Below are the code and all the weights of a small trained network. Each question names an input and a class and asks about switching units off, where a switched-off unit gives its printed mean instead of its output.

import numpy as np


def w(rows, s, z=0):
    codes = np.array(rows[::2]) - 128.0
    scale = np.full(codes.shape[1], s)
    scale[-1] = z or s
    return codes * scale


def norm(h):
    return h / np.sqrt((h * h).mean(-1, keepdims=True) + 1e-5)


def f(y):
    return y / 2 * (1 + np.tanh(0.7978845608 * (y + 0.044715 * y**3)))


def log_softmax(a):
    a = a - a.max(-1, keepdims=True)
    return a - np.log(np.exp(a).sum(-1, keepdims=True))


def net(x, mask):
    res = np.array(x, float).reshape(1, 6) / 4 @ E
    u = 0
    for l in range(4):
        y = f(norm(res) @ A[l][:, :-1].T + A[l][:, -1])
        res = res + np.where(mask[u : u + 4], y, B[l][:, -1]) @ B[l][:, :-1]
        u += 4
    return log_softmax(norm(res)[-1] @ U[:, :-1].T + U[:, -1])


A, B = {}, {}
E = w([
[144,211,110,124,222,142,144],'x0',
[69,47,147,100,184,193,130],'x1',
[116,162,73,151,160,200,29],'x2',
[201,106,217,199,195,137,48],'x3',
[209,14,108,148,182,88,181],'x4',
[32,2,121,149,176,42,78],'x5',
],0.004)
A[0] = w([
[162,70,197,147,192,175,86,4],'0.n0',
[133,90,149,131,142,214,76,7],'0.n1',
[69,3,100,130,89,47,100,70],'0.n2',
[119,134,253,121,130,69,106,87],'0.n3',
],0.0057,0.0049)
B[0] = w([
[155,127,173,141,253,116,103,134],'0.n0',
[191,112,43,100,234,97,82,101],'0.n1',
[58,52,39,238,152,37,191,254],'0.n2',
[85,102,183,151,134,193,222,156],'0.n3',
],0.0057,0.0023)
A[1] = w([
[144,55,152,74,67,206,211,2],'1.n0',
[232,199,131,197,2,72,123,111],'1.n1',
[185,93,147,204,186,120,49,26],'1.n2',
[71,17,118,60,84,37,191,82],'1.n3',
],0.0046,0.0011)
B[1] = w([
[140,154,187,72,94,142,179,157],'1.n0',
[197,114,163,79,69,87,94,232],'1.n1',
[152,140,227,93,136,76,104,174],'1.n2',
[150,104,130,169,1,145,95,253],'1.n3',
],0.0062,0.0029)
A[2] = w([
[140,185,32,83,81,120,223,97],'2.n0',
[133,83,158,112,152,192,77,4],'2.n1',
[253,115,112,176,152,99,121,120],'2.n2',
[104,211,114,114,167,175,88,27],'2.n3',
],0.0064,0.0036)
B[2] = w([
[116,107,253,115,173,104,88,253],'2.n0',
[134,115,96,99,196,80,99,104],'2.n1',
[129,119,103,45,131,97,67,216],'2.n2',
[60,83,65,175,48,119,109,162],'2.n3',
],0.0077,0.0029)
A[3] = w([
[117,91,114,97,133,24,152,121],'3.n0',
[61,161,16,207,74,166,108,5],'3.n1',
[18,253,108,131,122,149,47,192],'3.n2',
[36,47,117,140,136,87,166,122],'3.n3',
],0.0071,0.0028)
B[3] = w([
[170,95,64,171,169,149,89,187],'3.n0',
[60,161,105,172,254,197,186,174],'3.n1',
[186,116,85,51,74,133,123,254],'3.n2',
[181,84,109,185,60,125,135,224],'3.n3',
],0.0089,0.0046)
U = w([
[83,163,22,108,142,209,135,103],'0',
[109,36,80,254,95,103,142,163],'1',
[174,122,156,130,231,71,76,119],'2',
[174,159,151,68,22,136,114,185],'3',
[80,164,215,122,174,166,191,104],'4',
[70,182,112,163,152,86,154,2],'5',
],0.014,0.0087)

Each question gives the input, the list of numbers given to net, and the class t.
The units are the neurons (one row each of A and B). Each row of codes is followed by its name. A weight is (code - 128) times the scale printed after its matrix; where a second scale follows, it is the last column's (A, B and U).
mask holds one flag per neuron, layer by layer. A switched-off neuron (its flag False) gives its mean, the last column of its row in B, instead of its output. The means were averaged over made-up inputs and are rounded, as every weight is.
A unit's drop is (log p(t) with every unit on - log p(t) with that unit switched off) / (log p(t) with every unit on - log p(t) with every unit switched off).
The circuit of an input: a set's keep is (log p(t) with only the set's units on - log p(t) with every unit switched off) / (log p(t) with every unit on - log p(t) with every unit switched off). Starting from the 12 units with the biggest drops (on a tie, the unit counted first), units are removed one at a time, each time the one whose removal leaves the highest keep (on an exact tie, the one counted first), for as long as the keep stays at least 0.8.
units of the circuit, in order: the units of the circuit, biggest drop first
unit that matters most: the unit with the biggest drop
k most important neurons: the k neurons with the biggest drops, biggest first
top k neurons in layer l: the k neurons of layer l with the biggest drops, biggest first
drop when u is switched off: that unit's drop, to one decimal
input [3,4,-1,-2,5,-1], class 4: 3 most important neurons => 0.n2, 1.n0, 3.n2
input [6,1,-5,7,-5,5], class 4: most important neuron => 0.n3
input [-5,-2,-2,-7,-4,1], class 1: 4 most important neurons => 0.n2, 2.n2, 3.n2, 1.n2
input [6,-4,-1,1,1,-3], class 2: 3 most important neurons => 1.n3, 3.n2, 3.n3
input [-3,-3,6,7,0,-2], class 2: units of the circuit, in order => 1.n3, 3.n3
input [5,6,1,3,-7,-8], class 0: units of the circuit, in order => 2.n3, 3.n1
input [7,-7,4,4,-7,2], class 0: units of the circuit, in order => 3.n1, 2.n0
input [-4,-3,1,5,2,-2], class 2: 4 most important neurons => 3.n2, 1.n3, 0.n0, 3.n3
input [-4,5,5,8,-6,7], class 2: 4 most important neurons => 1.n2, 0.n0, 0.n1, 2.n3
input [5,-8,-5,2,0,3], class 2: 2 most important neurons => 3.n2, 3.n0
input [6,2,-8,7,-7,7], class 1: 3 most important neurons => 3.n3, 0.n3, 2.n0
input [7,-5,6,3,-6,3], class 0: 4 most important neurons => 3.n1, 2.n3, 3.n2, 2.n0
input [4,2,-6,6,-8,4], class 4: top 2 neurons in layer 0 => 0.n3, 0.n2
input [-4,2,7,-4,-6,-6], class 0: units of the circuit, in order => 3.n1
input [-2,-4,6,2,-7,5], class 0: units of the circuit, in order => 3.n1, 2.n0
input [5,2,1,2,-2,3], class 3: 2 most important neurons => 3.n2, 0.n2
input [7,-8,-5,-7,7,3], class 2: 2 most important neurons => 2.n0, 0.n2
input [1,4,-1,-8,7,-8], class 4: 3 most important neurons => 2.n0, 3.n2, 3.n3
input [8,5,0,-1,1,1], class 0: 2 most important neurons => 0.n2, 2.n0
input [5,-6,4,-7,4,1], class 2: unit that matters most => 2.n0
input [-1,-1,1,3,-3,2], class 3: top 3 neurons in layer 3 => 3.n1, 3.n2, 3.n0
input [4,7,4,-7,4,-2], class 4: top 2 neurons in layer 2 => 2.n0, 2.n2
input [3,2,-2,-6,5,-5], class 4: drop when 3.n2 is switched off => 0.2
input [0,4,1,3,-2,-4], class 0: drop when 0.n2 is switched off => 0.3
input [-4,6,-3,3,-4,-4], class 4: drop when 0.n3 is switched off => 0.1
input [8,-3,-6,-4,2,0], class 2: drop when 1.n0 is switched off => 0.0
input [2,5,1,0,-5,-1], class 0: top neuron in layer 3 => 3.n1
